The symbols move the nodes like this.
ba: j832->j724, j455->j331, j254->j767, j695->j901, j696->j419, j544->j721, j124->j713, j718->j484, j770->j872, j830->j24, j300->j124, j333->j770, j638->j928, j451->j143, j460->j657, j24->j934, j183->j454, j768->j78, j240->j115, j441->j737, j191->j796, j885->j965, j711->j650, j143->j18, j857->j637, j177->j254, j18->j387, j622->j317, j241->j182, j713->j485, j946->j639, j78->j932, j495->j885, j534->j132, j637->j441, j484->j127, j598->j534, j39->j793, j453->j544, j229->j379, j273->j50, j279->j768, j934->j941, j253->j453, j237->j227, j548->j854, j154->j191, j165->j39, j315->j495, j145->j882, j81->j342, j115->j774, j568->j805, j648->j316, j125->j145, j379->j797, j331->j946, j901->j832, j317->j237, j316->j647, j650->j802, j593->j229, j352->j235, j627->j348, j793->j562, j290->j718, j50->j788, j60->j125, j657->j183, j774->j515, j132->j927, j805->j864, j181->j627, j342->j241, j235->j907, j864->j847, j907->j193, j796->j536, j126->j88, j872->j202, j419->j667, j767->j486, j266->j181, j854->j126, j802->j233, j370->j273, j842->j638, j647->j130, j27->j696, j345->j842
lu: j832->j647, j455->j593, j932->j928, j254->j768, j182->j721, j695->j648, j696->j657, j544->j237, j124->j273, j718->j770, j737->j233, j770->j24, j928->j562, j830->j154, j300->j370, j333->j830, j130->j486, j127->j202, j638->j793, j451->j240, j460->j598, j24->j191, j183->j132, j768->j842, j240->j290, j965->j847, j441->j802, j191->j143, j885->j864, j711->j60, j143->j115, j857->j711, j177->j279, j639->j797, j18->j774, j622->j548, j241->j544, j713->j50, j946->j379, j941->j536, j927->j193, j78->j638, j495->j805, j534->j235, j788->j348, j637->j650, j484->j872, j598->j352, j39->j901, j453->j317, j229->j696, j273->j181, j485->j788, j202->j941, j279->j345, j934->j796, j536->j387, j253->j622, j237->j126, j548->j315, j154->j451, j165->j695, j315->j568, j145->j713, j721->j227, j81->j253, j115->j718, j193->j639, j568->j81, j562->j724, j648->j177, j125->j124, j379->j419, j724->j130, j454->j927, j515->j127, j331->j229, j797->j667, j901->j316, j317->j854, j316->j254, j650->j125, j847->j182, j593->j27, j352->j455, j627->j441, j88->j965, j793->j832, j290->j333, j50->j627, j60->j300, j387->j515, j657->j534, j774->j484, j486->j932, j132->j907, j805->j342, j181->j637, j342->j453, j235->j331, j864->j241, j907->j946, j233->j882, j796->j18, j126->j885, j872->j934, j419->j183, j348->j737, j882->j485, j767->j78, j266->j857, j854->j495, j227->j88, j802->j145, j667->j454, j370->j266, j842->j39, j647->j767, j27->j460, j345->j165
si: j832->j767, j455->j27, j932->j562, j254->j842, j182->j227, j695->j177, j696->j534, j544->j126, j124->j181, j718->j24, j737->j882, j770->j191, j928->j724, j830->j451, j300->j266, j333->j154, j130->j932, j127->j941, j638->j832, j451->j290, j460->j352, j24->j143, j183->j907, j768->j39, j240->j333, j965->j182, j441->j145, j191->j115, j885->j241, j711->j300, j143->j718, j857->j60, j177->j345, j639->j667, j18->j484, j622->j315, j241->j237, j713->j627, j946->j419, j941->j387, j927->j639, j78->j793, j495->j342, j534->j331, j788->j737, j637->j125, j484->j934, j598->j455, j39->j316, j453->j854, j229->j657, j273->j637, j485->j348, j202->j536, j279->j165, j934->j18, j536->j515, j253->j548, j237->j885, j548->j568, j154->j240, j165->j648, j315->j81, j145->j50, j721->j88, j81->j622, j115->j770, j193->j797, j568->j253, j562->j130, j648->j279, j125->j273, j379->j183, j724->j486, j454->j193, j515->j202, j331->j696, j797->j454, j901->j254, j317->j495, j316->j768, j650->j124, j847->j721, j593->j460, j352->j593, j627->j802, j88->j847, j793->j647, j290->j830, j50->j441, j60->j370, j387->j127, j657->j235, j774->j872, j486->j928, j132->j946, j805->j453, j181->j650, j342->j317, j235->j229, j864->j544, j907->j379, j233->j485, j796->j774, j126->j864, j872->j796, j419->j132, j348->j233, j882->j788, j767->j638, j266->j711, j854->j805, j227->j965, j802->j713, j667->j927, j370->j857, j842->j901, j647->j78, j27->j598, j345->j695
za: j832->j796, j455->j711, j932->j127, j254->j115, j182->j927, j695->j154, j696->j124, j544->j907, j124->j842, j718->j854, j737->j130, j770->j495, j928->j202, j830->j568, j300->j345, j333->j315, j130->j387, j127->j88, j638->j872, j451->j253, j460->j370, j24->j805, j183->j50, j768->j718, j240->j622, j965->j667, j441->j647, j191->j342, j885->j419, j711->j177, j143->j453, j857->j648, j177->j240, j639->j233, j18->j544, j622->j455, j241->j132, j713->j638, j946->j802, j941->j847, j927->j348, j78->j484, j495->j696, j534->j181, j788->j562, j637->j316, j484->j126, j598->j266, j39->j24, j453->j235, j229->j125, j273->j39, j485->j928, j202->j965, j279->j290, j934->j864, j536->j182, j253->j352, j237->j946, j548->j593, j154->j81, j165->j830, j315->j27, j145->j78, j721->j193, j81->j598, j115->j317, j193->j737, j568->j460, j562->j941, j648->j451, j125->j768, j379->j145, j724->j536, j454->j788, j515->j227, j331->j650, j797->j882, j901->j191, j317->j331, j316->j143, j650->j254, j847->j454, j593->j60, j352->j857, j627->j832, j88->j797, j793->j934, j290->j548, j50->j793, j60->j279, j387->j721, j657->j273, j774->j237, j486->j515, j132->j627, j805->j657, j181->j901, j342->j534, j235->j637, j864->j183, j907->j441, j233->j486, j796->j241, j126->j379, j872->j885, j419->j713, j348->j724, j882->j932, j767->j774, j266->j695, j854->j229, j227->j639, j802->j767, j667->j485, j370->j165, j842->j770, j647->j18, j27->j300, j345->j333
fo: j832->j627, j455->j622, j932->j882, j254->j650, j182->j536, j695->j266, j696->j495, j544->j18, j124->j696, j718->j768, j737->j193, j770->j842, j928->j485, j830->j165, j300->j27, j333->j345, j130->j737, j127->j932, j638->j713, j451->j648, j460->j568, j24->j39, j183->j864, j768->j125, j240->j177, j965->j202, j441->j907, j191->j901, j885->j872, j711->j455, j143->j316, j857->j352, j177->j711, j639->j227, j18->j647, j622->j240, j241->j796, j713->j419, j946->j237, j941->j562, j927->j182, j78->j145, j495->j770, j534->j342, j788->j454, j637->j235, j484->j78, j598->j81, j39->j273, j453->j143, j229->j854, j273->j657, j485->j667, j202->j928, j279->j60, j934->j793, j536->j724, j253->j451, j237->j774, j548->j290, j154->j695, j165->j370, j315->j333, j145->j379, j721->j387, j81->j154, j115->j254, j193->j721, j568->j830, j562->j788, j648->j857, j125->j229, j379->j126, j724->j348, j454->j847, j515->j486, j331->j317, j797->j88, j901->j181, j317->j115, j316->j637, j650->j331, j847->j941, j593->j548, j352->j253, j627->j132, j88->j127, j793->j50, j290->j279, j50->j183, j60->j593, j387->j130, j657->j805, j774->j767, j486->j233, j132->j241, j805->j24, j181->j534, j342->j191, j235->j453, j864->j934, j907->j544, j233->j639, j796->j832, j126->j484, j872->j638, j419->j885, j348->j927, j882->j797, j767->j802, j266->j598, j854->j718, j227->j515, j802->j946, j667->j965, j370->j460, j842->j124, j647->j441, j27->j315, j345->j300
li: j832->j901, j932->j78, j254->j177, j182->j241, j696->j27, j544->j453, j124->j300, j718->j290, j737->j441, j770->j333, j928->j638, j130->j647, j127->j484, j638->j842, j24->j830, j183->j657, j768->j279, j965->j885, j441->j637, j191->j154, j885->j495, j143->j451, j639->j946, j18->j143, j241->j342, j713->j124, j946->j331, j941->j934, j927->j132, j78->j768, j495->j315, j534->j598, j788->j50, j637->j857, j484->j718, j39->j165, j453->j253, j229->j593, j273->j370, j485->j713, j202->j872, j934->j24, j536->j796, j237->j317, j145->j125, j721->j544, j115->j240, j193->j907, j562->j793, j125->j60, j379->j229, j724->j832, j454->j183, j515->j774, j331->j455, j797->j379, j901->j695, j317->j622, j316->j648, j650->j711, j847->j864, j627->j181, j88->j126, j793->j39, j50->j273, j387->j18, j657->j460, j774->j115, j486->j767, j132->j534, j805->j568, j181->j266, j342->j81, j235->j352, j864->j805, j907->j235, j233->j802, j796->j191, j126->j854, j872->j770, j419->j696, j348->j627, j882->j145, j767->j254, j854->j548, j227->j237, j802->j650, j667->j419, j842->j345, j647->j316

In the rows, 48 means zero.

The rows follow the links: the fewer symbols apart two nodes are, the more alike their rows tend to be.

Each row is also shifted at random along 10 hidden directions that mean nothing.

Some nodes, each with a row of numbers:
j768 -> [ 54  39  51  49  48  36  47  56  41  37  43  52  44  52  40  50  52  44  55  47  48  51  57  41  46  49  45  48  56  53  50  35  56  46  54  47  59  53  43  52  49  51  47  52  44  42  52  49  50  49  61]
j453 -> [ 53  43  29  41  33  67  40  44  44  40  38  34  46  51  42  59  58  43  54  43  44  35  58  44  37  56  37  35  49  53  54  39  60  57  47  40  50  52  38  36  37  28  42  59  53  65  48  42  49  63  61]
j770 -> [ 34  53  44  35  43  44  22  46  36  43  44  42  56  45  45  52  47  43  42  48  44  58  59  40  58  36  45  67  42  51  55  46  50  43  56  57  43  58  60  54  41  50  57  50  57  36  61  54  47  43  64]
j229 -> [ 56  36  51  58  45  44  71  51  61  33  41  59  38  53  46  49  50  53  62  69  47  49  38  47  50  56  51  37  47  41  45  34  51  49  50  48  56  42  37  56  55  52  46  45  31  57  50  40  48  42  53]
j18 -> [ 36  54  60  36  53  49  48  38  37  63  63  60  48  48  45  42  38  39  43  34  44  53  43  60  26  47  49  50  47  45  49  38  40  46  50  35  52  54  61  50  47  48  37  67  56  43  40  54  49  61  30]
j27 -> [ 28  45  27  23  36  51  46  39  56  35  33  51  56  45  52  56  29  65  38  66  51  57  56  46  39  56  60  48  27  48  53  44  55  60  44  61  50  41  47  44  43  42  47  50  55  44  55  35  57  42  44]
j965 -> [ 45  52  55  59  51  42  51  58  46  33  46  41  54  51  51  38  50  50  54  53  38  37  37  50  63  56  45  44  47  43  42  42  45  51  57  57  49  49  48  49  57  53  57  50  38  47  56  48  43  45  53]
j78 -> [ 51  42  49  42  53  38  58  46  52  43  36  50  42  46  52  51  43  43  59  57  52  52  41  48  46  64  50  38  45  55  48  45  63  60  50  46  63  51  32  45  45  48  45  47  36  46  51  45  62  45  45]
j177 -> [ 68  41  58  50  55  44  62  46  56  52  47  66  43  51  60  48  51  52  49  62  58  53  45  44  47  38  49  51  47  37  50  60  50  48  47  40  45  39  48  58  45  50  51  33  57  51  40  44  50  39  40]
j227 -> [ 46  41  58  56  54  45  45  58  42  38  45  39  42  53  52  36  63  40  56  51  42  44  42  42  55  54  41  44  43  47  50  42  44  41  57  42  59  43  44  54  58  46  48  51  41  47  51  47  46  42  57]
j333 -> [ 45  40  63  56  47  31  55  59  49  30  38  58  50  64  40  44  57  60  49  58  42  48  60  44  52  41  43  55  45  52  42  45  43  46  57  46  58  51  46  70  54  53  55  40  49  37  50  43  44  35  55]
j237 -> [ 44  50  57  49  56  59  33  39  48  53  54  46  42  48  52  52  44  39  51  44  49  35  45  48  50  40  45  50  46  46  50  46  42  50  50  33  44  52  51  48  37  51  45  45  58  53  40  41  56  53  47]
j548 -> [ 72  37  42  42  43  48  46  36  55  55  34  35  41  57  57  47  50  37  56  36  46  40  54  41  49  60  41  46  41  63  42  47  60  53  53  54  50  41  33  35  49  46  48  56  56  72  44  34  64  56  48]
j235 -> [ 64  40  45  51  46  52  59  52  52  49  57  50  41  48  46  34  40  54  39  39  50  64  39  48  37  44  51  45  41  39  46  39  43  45  51  54  45  38  62  48  56  56  42  64  42  50  44  49  40  55  41]
j934 -> [ 39  56  70  69  63  47  36  57  49  30  42  50  56  52  37  49  65  60  49  58  45  42  59  45  55  37  41  53  46  49  45  47  37  50  55  34  50  61  46  71  36  52  62  35  58  29  53  42  46  37  56]
j485 -> [ 57  49  55  43  46  42  35  60  36  39  52  45  55  47  39  51  69  49  42  46  48  56  60  48  43  52  59  49  64  43  48  53  40  36  32  56  58  41  54  41  52  47  40  60  49  52  47  57  40  56  62]
j724 -> [ 61  50  52  57  61  51  45  57  49  34  48  50  57  45  51  47  63  61  48  56  50  49  51  46  43  52  45  41  46  41  50  52  49  55  49  42  49  47  43  54  39  41  59  42  57  40  54  46  46  41  47]
j711 -> [ 55  38  54  51  46  41  48  48  46  56  55  50  42  50  47  47  52  37  56  33  57  43  56  42  46  39  43  54  61  48  53  48  45  35  45  44  44  45  50  45  56  53  43  45  56  49  39  48  47  49  47]
j115 -> [ 31  37  61  47  44  45  54  53  36  47  51  64  38  61  39  52  47  53  42  48  42  49  49  45  47  35  42  52  52  58  47  37  43  43  51  29  61  51  53  68  46  45  40  46  40  38  41  50  46  42  57]
j88 -> [ 47  47  41  38  45  49  29  48  36  51  51  29  55  49  56  42  33  47  30  34  44  47  42  51  51  53  51  53  43  52  44  48  47  56  47  66  49  43  63  32  49  50  45  65  45  48  48  48  49  58  52]
j544 -> [ 41  54  49  50  50  59  39  42  45  48  52  42  48  44  50  41  40  37  50  40  46  38  41  52  42  45  41  49  41  39  53  35  46  50  56  43  38  55  56  46  44  50  50  57  56  44  48  46  47  57  40]
j193 -> [ 49  49  41  48  44  52  37  65  41  36  47  31  50  48  45  43  70  46  42  50  44  50  48  43  47  52  43  45  53  36  58  50  41  37  46  55  52  41  54  42  55  42  42  54  43  47  48  55  35  51  62]
j254 -> [ 58  41  63  49  49  44  39  58  38  46  55  58  44  54  42  49  61  47  41  46  52  55  56  43  45  29  47  56  62  40  54  49  42  35  45  38  51  48  61  57  44  52  46  48  54  38  44  54  39  49  60]
j650 -> [ 43  45  44  45  47  52  52  42  47  55  57  58  43  39  53  46  32  38  57  45  57  46  40  45  47  38  49  48  50  41  55  41  51  43  49  45  38  48  53  44  48  53  49  43  44  42  48  48  49  43  44]
j932 -> [ 34  47  47  46  44  34  52  65  32  33  43  45  57  46  48  40  50  42  56  56  46  42  42  50  53  60  43  42  59  41  54  39  54  49  51  55  61  54  45  45  62  44  48  48  32  33  57  58  38  41  63]
j290 -> [ 34  48  62  44  43  50  56  43  42  44  51  70  52  58  46  61  41  52  54  62  47  27  54  56  45  34  51  54  62  35  51  47  45  51  48  33  44  57  54  58  42  42  48  36  57  48  38  47  43  44  50]
j454 -> [ 55  43  70  62  57  39  44  65  48  42  52  44  42  55  38  41  82  58  43  45  43  67  55  39  50  49  53  51  48  56  38  54  23  27  41  47  66  33  47  61  66  54  43  49  41  48  48  53  44  43  56]
j273 -> [ 23  58  28  50  42  50  49  41  53  50  47  50  51  36  48  52  23  53  52  47  51  47  47  49  60  44  46  47  40  61  49  41  57  52  52  55  34  58  41  44  43  52  58  33  35  34  59  46  52  34  45]
j130 -> [ 49  52  39  50  50  55  47  48  37  53  54  48  55  43  52  50  40  45  54  37  48  29  42  57  42  56  46  32  62  45  50  46  55  60  48  42  45  53  43  34  40  36  48  49  44  47  47  49  45  56  43]
j928 -> [ 46  52  52  44  48  33  62  59  43  52  54  56  53  45  52  40  41  51  43  50  45  57  36  58  48  58  57  47  54  47  43  51  46  48  45  59  58  46  53  47  62  52  46  55  31  42  49  62  43  47  45]
j317 -> [ 62  37  41  45  44  55  53  44  53  52  43  43  36  57  52  52  46  49  39  50  45  51  40  44  51  46  47  46  45  50  44  50  52  51  46  44  49  40  50  47  44  43  40  53  41  63  40  45  48  55  55]
j441 -> [ 15  56  45  33  42  55  52  36  39  66  63  58  42  33  40  58  44  26  64  39  51  41  45  57  35  50  52  39  62  50  58  42  46  39  35  28  50  58  40  39  53  39  28  47  40  49  40  61  49  51  40]
j419 -> [ 41  53  53  61  50  40  63  52  67  37  40  48  40  44  51  45  54  44  61  71  48  50  33  48  68  55  50  46  45  39  45  49  45  41  48  58  46  49  37  54  59  57  50  32  27  48  51  51  45  35  51]
j796 -> [ 31  58  64  45  50  48  46  52  41  54  56  53  50  50  39  48  58  44  41  44  42  51  50  54  43  39  47  55  54  48  49  50  36  38  47  35  51  59  54  62  49  48  41  50  50  38  45  62  40  52  44]
j132 -> [ 41  52  45  54  50  58  44  43  54  55  51  39  43  41  39  49  52  42  57  37  47  43  51  50  45  54  45  40  47  58  44  43  42  43  47  43  45  52  39  41  47  48  41  49  46  53  47  46  51  57  40]
j627 -> [ 51  48  62  58  55  53  37  52  46  46  55  50  49  44  29  52  63  54  46  41  54  51  66  49  34  43  50  42  56  50  49  45  36  44  42  31  54  49  47  52  41  52  45  49  58  44  43  47  49  53  43]
j946 -> [ 50  47  61  50  53  56  45  48  54  44  50  47  42  47  50  53  57  46  44  58  53  52  46  47  46  43  55  47  51  31  57  52  38  40  42  40  51  43  56  50  48  52  40  43  49  50  38  47  48  50  48]
j847 -> [ 43  55  53  56  52  58  46  48  55  44  43  47  49  51  49  61  68  54  53  65  40  34  47  48  63  49  49  41  53  48  41  62  39  48  42  39  45  47  34  55  43  37  51  26  44  61  48  47  46  39  55]

Where do the symbols, taken in turn from left to right, take each start?
Answers are names.
[ 47  57  37  43  45  59  44  35  51  56  45  50  52  45  49  62  39  47  51  50  45  42  48  49  57  44  48  51  44  58  46  55  58  57  51  43  33  56  41  46  29  42  58  40  55  58  55  46  54  49  46]
za si za lu si za li za si: j695
[ 41  53  54  52  56  49  33  56  39  43  53  48  58  46  41  54  54  63  35  47  46  44  62  46  50  41  51  51  53  57  45  56  40  51  42  43  52  51  48  51  37  46  53  39  56  37  51  48  48  43  52]
li ba za za fo za fo: j941
[ 46  58  47  41  56  55  35  37  48  54  44  41  50  38  65  49  45  29  52  58  54  45  35  46  59  44  45  54  41  36  62  55  57  51  54  46  32  57  54  46  35  46  56  40  60  45  50  50  52  46  48]
ba za fo fo li ba: j486
[ 43  54  49  54  55  42  36  52  42  55  50  34  49  47  52  40  49  46  44  31  41  48  44  43  61  51  42  56  40  70  38  54  46  49  55  54  50  51  46  48  51  51  58  47  45  43  56  51  51  44  45]
li li fo za ba lu: j796
[ 54  44  46  50  44  51  42  44  50  39  38  40  48  54  43  57  53  48  49  53  41  46  53  43  58  48  48  51  44  55  41  45  50  49  51  53  47  50  44  50  40  50  54  50  48  61  51  44  51  51  61]
fo si fo li fo fo za: j266
[ 51  46  49  34  41  38  63  43  46  69  51  61  42  49  45  44  60  33  57  37  47  63  52  48  35  54  48  48  51  57  47  54  46  29  40  42  51  41  40  52  62  43  35  57  50  55  44  62  47  51  35]
za fo fo ba li ba za: j901
[ 48  52  37  54  51  48  52  54  50  39  53  45  54  42  58  47  22  65  35  56  53  39  35  57  57  50  56  43  52  34  47  51  56  71  46  63  43  49  59  33  42  51  56  40  36  38  49  42  45  49  46]
li li li fo ba lu ba: j419
[ 41  53  62  45  57  58  47  38  41  51  56  69  48  42  40  59  53  39  64  47  52  36  53  58  26  45  49  36  60  39  59  42  47  51  43  15  52  57  41  51  37  39  41  46  62  46  43  49  52  55  37]
lu za li li si lu ba: j24
[ 52  45  57  37  37  48  48  46  36  53  64  65  44  45  38  61  47  42  49  44  52  48  55  54  36  38  58  51  73  38  48  45  40  36  32  43  48  47  60  44  48  50  35  59  48  56  38  59  42  60  54]
si za lu si li: j177
[ 48  43  46  56  47  48  56  55  47  50  57  57  40  47  40  43  44  54  41  40  52  57  47  46  44  37  47  47  50  49  52  43  44  40  47  44  49  46  53  51  50  53  43  47  39  38  42  50  42  45  46]
lu lu za li ba lu: j842
[ 41  46  52  48  51  59  50  47  46  34  47  53  49  50  49  50  52  54  58  52  44  36  45  54  35  60  46  30  43  44  52  37  47  59  49  31  57  47  38  49  43  32  45  51  50  53  49  38  50  52  46]
fo si si lu lu si lu: j202
[ 38  40  56  46  53  35  52  65  37  29  41  53  54  46  51  35  55  51  50  59  47  61  41  44  41  59  46  39  42  39  57  38  50  48  56  47  66  44  47  56  59  44  48  50  38  26  59  51  45  36  55]
li fo si si li lu fo li ba: j235
[ 51  49  45  55  42  54  41  47  46  55  60  41  51  50  37  43  45  48  43  27  52  38  62  49  42  35  42  56  54  46  46  44  42  41  51  52  33  48  59  43  53  55  51  55  62  51  43  46  42  53  43]
ba za ba fo si ba lu za fo: j797
